[  7 -14 -16   9  -5   0  21  19  -3 -35  -8   4  10  -2  16  -5  13  10
  -6   9  19  -8   0   6  -8  16 -17 -15] | mq Y
[-18 -23  -9  11  -8  12 -13  10 -14  12 -18   9  -2 -12  15   6  11  -1
   1   8   3 -13   3   5  -7 -25 -11 -33] | Hr Y
[-21 -25 -15   7   1   1  -8  11 -10  -1  -4  -6   0   4   7 -14   3  10
  -9  -3  25 -15 -10  -6  10  20 -15 -19] | sm Y
[-13 -11 -13   7  -9  -1   2  14  -7 -14  -1   7   2   2   9  -2   4   5
  -4  -2  25  -3   4   3 -11  12 -25 -16] | sm D
[-22 -12   1  11  -1   2  -4  10   1 -25  -4  12   4   8  13  -5   4   4
  -3   3  13   0   1   2 -11  10 -22  -7] | mq D
[-15 -28 -22   8  -9   6 -10  22 -13   4 -14   2  14  -4  16  -6  10   1
  -1   4  15 -28  -2 -11 -14   0 -13 -34] | Hr Y
[-22  -7 -13   9   0   7   0   5 -11   2  -2   8  -5   2   6  -6   7  19
   5  10  19  -7   3   7 -11  -4 -23 -16] | sm D
[-44 -13  12   8   0  14  -6  -5   2  -4   4  20  -3   5  10  -2 -15   7
  -8  -2  16   1   0  17  -9  12 -18   0] | dd K
[-18 -32  -4   4   0   6  -4   5  -4  29  -2  -8   5   5   6  -6  -9  -4
  -3  -9   1   6 -16 -17  -4  -7   4 -19] | Qm Y
[-36  -9  -4  15  -6   5  -3   4  -7  -8   0   9   2   6  11  -6   0  -1
   5  -3  13 -14   2  -4 -13  -2 -24 -21] | sm K
[-15 -31  -6   7  -4   3   1   7   2   0  -7   4  11  -9  12 -12  -3   4
  -5  -6  17 -18 -10 -12  -4   7 -11 -44] | Qm D
[ -7  -7  -9   9   0  -5   1   3 -13  -5   1  -5   1   8   2 -13   1   9
  -8  -3  18 -10  14 -17   1  -1  -9  -5] | sm Y
[-33 -20 -10   7  -4   0   1  10   2 -24   3   1   1   8  17 -10   2   4
  -3   1  14  -8   2  -1 -10  13 -21 -16] | dd K
[-16 -38 -13   6  -1   5  -6   1  -2  16  -3  -7   1   7   5 -14  -9  12
  -5  -2   4 -20  -7 -23  -7   5  -3 -32] | Qm Y
[-24 -27 -12   9   2  18   1   4  -7   0  -3   3 -16   0   5   0   2  -7
   5   3   2  -4  16  14  -8  -7 -12 -26] | Qm D
[-15 -12  -4   9  -7   9   2   8 -14 -19   4  16  -7   2  13  -8   7  16
  -1  -4  21  -5  -1  -3 -16   7 -27 -16] | sm D
[ -6 -24 -24   2 -14   0   3  25 -12 -17  -2  -5  -1  -7  11  -9   4  -1
  -3   7  10  -7   5 -10 -14  10 -18 -29] | sm Y
[  1 -28  13   4   0  10   4  12  -9   7  -7  -1   3  -5   8  -4  -5   9
  -2   6  -2   5  -4 -12 -11   6  -7  -6] | dd Y
[-26 -11 -13   7  -1   6  -5   9   7  -2   0  10   9   3  15  -3   3  11
  -1  -5  24 -11   1   1 -19   2 -20 -17] | sm K
[-21 -23  -9   8 -11   6   1  12  -7 -21   3   9 -13   5   9  -7  -3   5
   0  -1   9  -5   2   8 -15   9 -30 -36] | sm D
[-22 -30   5  10  -6   2  -9  19  -6 -13 -18  25  10  -2  26  -3   5  12
  -7   2  15  -7   2   9 -14  -4 -24  -8] | mq K
[-16 -22  -8   4  -5   6 -11  12  -8  -8  -3  -4  -4 -17  10  -9   2   4
  -8  -7  -1  -3  -8   2  -9  26 -13 -13] | dd Y
[ -8 -30  18   1  -3  18  -3   9   2   3   1  10  -9 -11  10   0  -5   8
   3  -2  -9  11   4  13  -8   1 -18 -17] | dd D
[-13 -19  -4   9  -2  11  -1   1 -11  -3 -10  -1  -3   1   6  -6   2  11
  -3   2  -1 -12  -7 -18  -9   1  -4 -12] | sm Y
[-33 -18  -1  11  -9  10   1   5 -16 -17 -12  17  -6   0  18  -3  -4  14
   7  -6   7  -6   6  13 -11  -9 -25 -16] | sm D
[-16 -17 -12   6   5   7  -9   6 -13   5   3 -10   0  -9  -4 -11 -12   9
  -3   2  -5  -1  -2 -13 -11   3  -7   4] | sm Y
[-26 -17  -4  10  -6   9 -13   6   7 -13   0  16   1 -11   8  -2  -8   8
  -3  -7  -7  -1  -5  -3  -8  10 -20 -19] | dd K
[-14 -10 -17   6   0  -4  -1  10  -1 -11  11 -13  -2   7   8  -9   3  11
   2  13  28  -8  -9  -5  -7  27 -24 -18] | sm K
[-22  -6   0   5  -3 -20   2   4  -7  -1   2  19   1  -5   7  -4   2   7
  -1  -1  27  -7  -6   6 -10   9 -25 -24] | dd K
[-10 -15 -18   4  -1   4 -10   9 -12 -20   0  -5   3  -1  14  -9  12   2
   7  -6  11 -14  -1 -10 -11  14  -6 -17] | sm Y
[-42 -23  22  12  -4  25  -8   4  -9 -19 -20  19   8 -17  18  14  -4  14
   2  13 -26  12  17  18 -11 -28 -24  -4] | mq D
[ -7 -19 -22   8  -4  -1   3   7 -18 -12  -1 -16   5  10   7 -19  21  11
  -3   2  23 -15   1 -12 -11   9 -10 -26] | sm Y
[-10 -11  -3   2   1   6  -1  10 -11   6   0   4  -1  -9  -8 -12   3   7
   3   0  -3  -8   2  -4  -5  -3 -12 -19] | sm Y
[-26 -17  -4   8   4  28   2   8  -5  -5  -1   7   4  -7   9  -4   4  10
   1  -4  14  -9   0   4 -16   4 -26 -16] | sm K
